Below is a small trained network, with its code and all its weights. Each question gives an input and a class and asks what happens when units are switched off, that is, made to give their printed mean instead of their output.

import numpy as np


def w(rows, s, z=0):
    codes = np.array(rows[::2]) - 128.0
    scale = np.full(codes.shape[1], s)
    scale[-1] = z or s
    return codes * scale


def f(y):
    return np.maximum(y, 0)


def log_softmax(a):
    a = a - a.max(-1, keepdims=True)
    return a - np.log(np.exp(a).sum(-1, keepdims=True))


def net(x, mask):
    res = np.array(x, float).reshape(1, 7) / 4 @ E
    y = f(res @ A[0][:, :-1].T + A[0][:, -1])
    res = res + np.where(mask, y, B[0][:, -1]) @ B[0][:, :-1]
    return log_softmax(res[-1] @ U[:, :-1].T + U[:, -1])


A, B = {}, {}
E = w([
[128,129,125],'x0',
[160,156,109],'x1',
[180,46,76],'x2',
[130,129,128],'x3',
[124,126,130],'x4',
[132,134,124],'x5',
[41,200,1],'x6',
],0.0078)
A[0] = w([
[100,136,98,31],'n1',
[107,197,175,232],'n2',
[92,121,156,254],'n3',
[87,124,113,9],'n4',
[160,136,91,134],'n5',
[173,74,168,54],'n6',
[93,151,129,59],'n7',
[88,195,26,28],'n8',
[91,117,51,6],'n9',
[230,66,110,245],'n10',
[152,82,95,92],'n11',
[116,163,89,25],'n12',
[160,110,167,27],'n13',
[80,160,90,151],'n14',
[116,116,83,56],'n15',
[126,159,87,53],'n16',
[133,49,112,83],'n17',
[191,186,117,103],'n18',
[204,109,83,141],'n19',
[172,106,115,48],'n20',
[149,66,106,203],'n21',
[157,136,175,45],'n22',
[67,118,206,202],'n23',
[109,109,133,240],'n24',
[140,96,161,246],'n25',
[56,167,74,76],'n26',
[205,182,111,115],'n27',
[249,123,215,79],'n28',
[131,74,75,53],'n29',
[149,95,202,191],'n30',
[169,25,211,96],'n31',
[185,64,80,79],'n32',
[78,130,101,53],'n33',
[53,104,87,53],'n34',
[181,141,98,176],'n35',
],0.013,0.0062)
B[0] = w([
[157,157,60,148],'n1',
[66,203,27,242],'n2',
[81,146,3,223],'n3',
[248,234,203,134],'n4',
[90,153,78,160],'n5',
[230,143,78,175],'n6',
[196,236,200,147],'n7',
[214,56,163,254],'n8',
[239,164,245,177],'n9',
[107,160,66,249],'n10',
[112,223,73,156],'n11',
[225,150,212,159],'n12',
[209,203,244,149],'n13',
[151,125,27,226],'n14',
[197,215,189,150],'n15',
[191,76,162,161],'n16',
[40,246,74,159],'n17',
[40,40,50,146],'n18',
[59,135,99,179],'n19',
[133,217,241,139],'n20',
[93,187,62,198],'n21',
[234,208,231,149],'n22',
[104,147,20,213],'n23',
[88,122,10,210],'n24',
[135,131,41,218],'n25',
[183,163,65,232],'n26',
[123,65,2,152],'n27',
[245,154,74,228],'n28',
[147,229,176,155],'n29',
[161,141,45,225],'n30',
[220,156,60,235],'n31',
[61,201,158,174],'n32',
[217,152,90,162],'n33',
[230,186,60,176],'n34',
[81,126,37,174],'n35',
],0.0073,0.0083)
U = w([
[136,158,104,244],'0',
[254,166,169,62],'1',
[97,202,116,182],'2',
[126,137,96,202],'3',
[132,107,86,207],'4',
[132,56,60,162],'5',
[122,106,83,162],'6',
[13,14,204,2],'7',
],0.008,0.0071)

Each question gives the input, the list of numbers given to net, and the class t.
The units are the neurons (one row each of A and B). Each row of codes is followed by its name. A weight is (code - 128) times the scale printed after its matrix; where a second scale follows, it is the last column's (A, B and U).
mask holds one flag per neuron, in row order. A switched-off neuron (its flag False) gives its mean, the last column of its row in B, instead of its output. The means were averaged over made-up inputs and are rounded, as every weight is.
A unit's drop is (log p(t) with every unit on - log p(t) with that unit switched off) / (log p(t) with every unit on - log p(t) with every unit switched off).
The circuit of an input: a set's keep is (log p(t) with only the set's units on - log p(t) with every unit switched off) / (log p(t) with every unit on - log p(t) with every unit switched off). Starting from the 12 units with the biggest drops (on a tie, the unit counted first), units are removed one at a time, each time the one whose removal leaves the highest keep (on an exact tie, the one counted first), for as long as the keep stays at least 0.8.
circuit, biggest first: the units of the circuit, biggest drop first
most important unit: the unit with the biggest drop
top k neurons: the k neurons with the biggest drops, biggest first
drop of u: that unit's drop, to one decimal
input [-5,0,3,4,-2,-5,-8], class 1: most important unit -> n28
input [7,5,8,-2,-4,7,5], class 2: circuit, biggest first -> (n32; n29; n11)
input [-4,-2,7,-1,-3,-8,-8], class 1: top 4 neurons -> (n28; n31; n6; n13)
input [-7,5,5,4,1,-1,8], class 1: top 2 neurons -> (n9; n8)
input [-1,2,1,3,0,-4,-7], class 1: top 4 neurons -> (n28; n31; n13; n22)
input [7,6,8,0,2,-8,-5], class 2: top 2 neurons -> (n32; n17)
input [-3,8,-1,4,-6,6,-4], class 5: top 2 neurons -> (n27; n18)
input [-4,7,7,-3,4,4,4], class 2: top 2 neurons -> (n32; n29)
input [1,-1,-3,-7,-6,-4,-8], class 1: top 2 neurons -> (n28; n22)
input [-1,6,-3,0,2,0,5], class 5: drop of n26 -> 0.0
input [5,-8,6,2,-7,-7,-8], class 1: drop of n31 -> 1.4
input [-4,4,8,-3,-5,-1,-1], class 2: drop of n32 -> 0.2
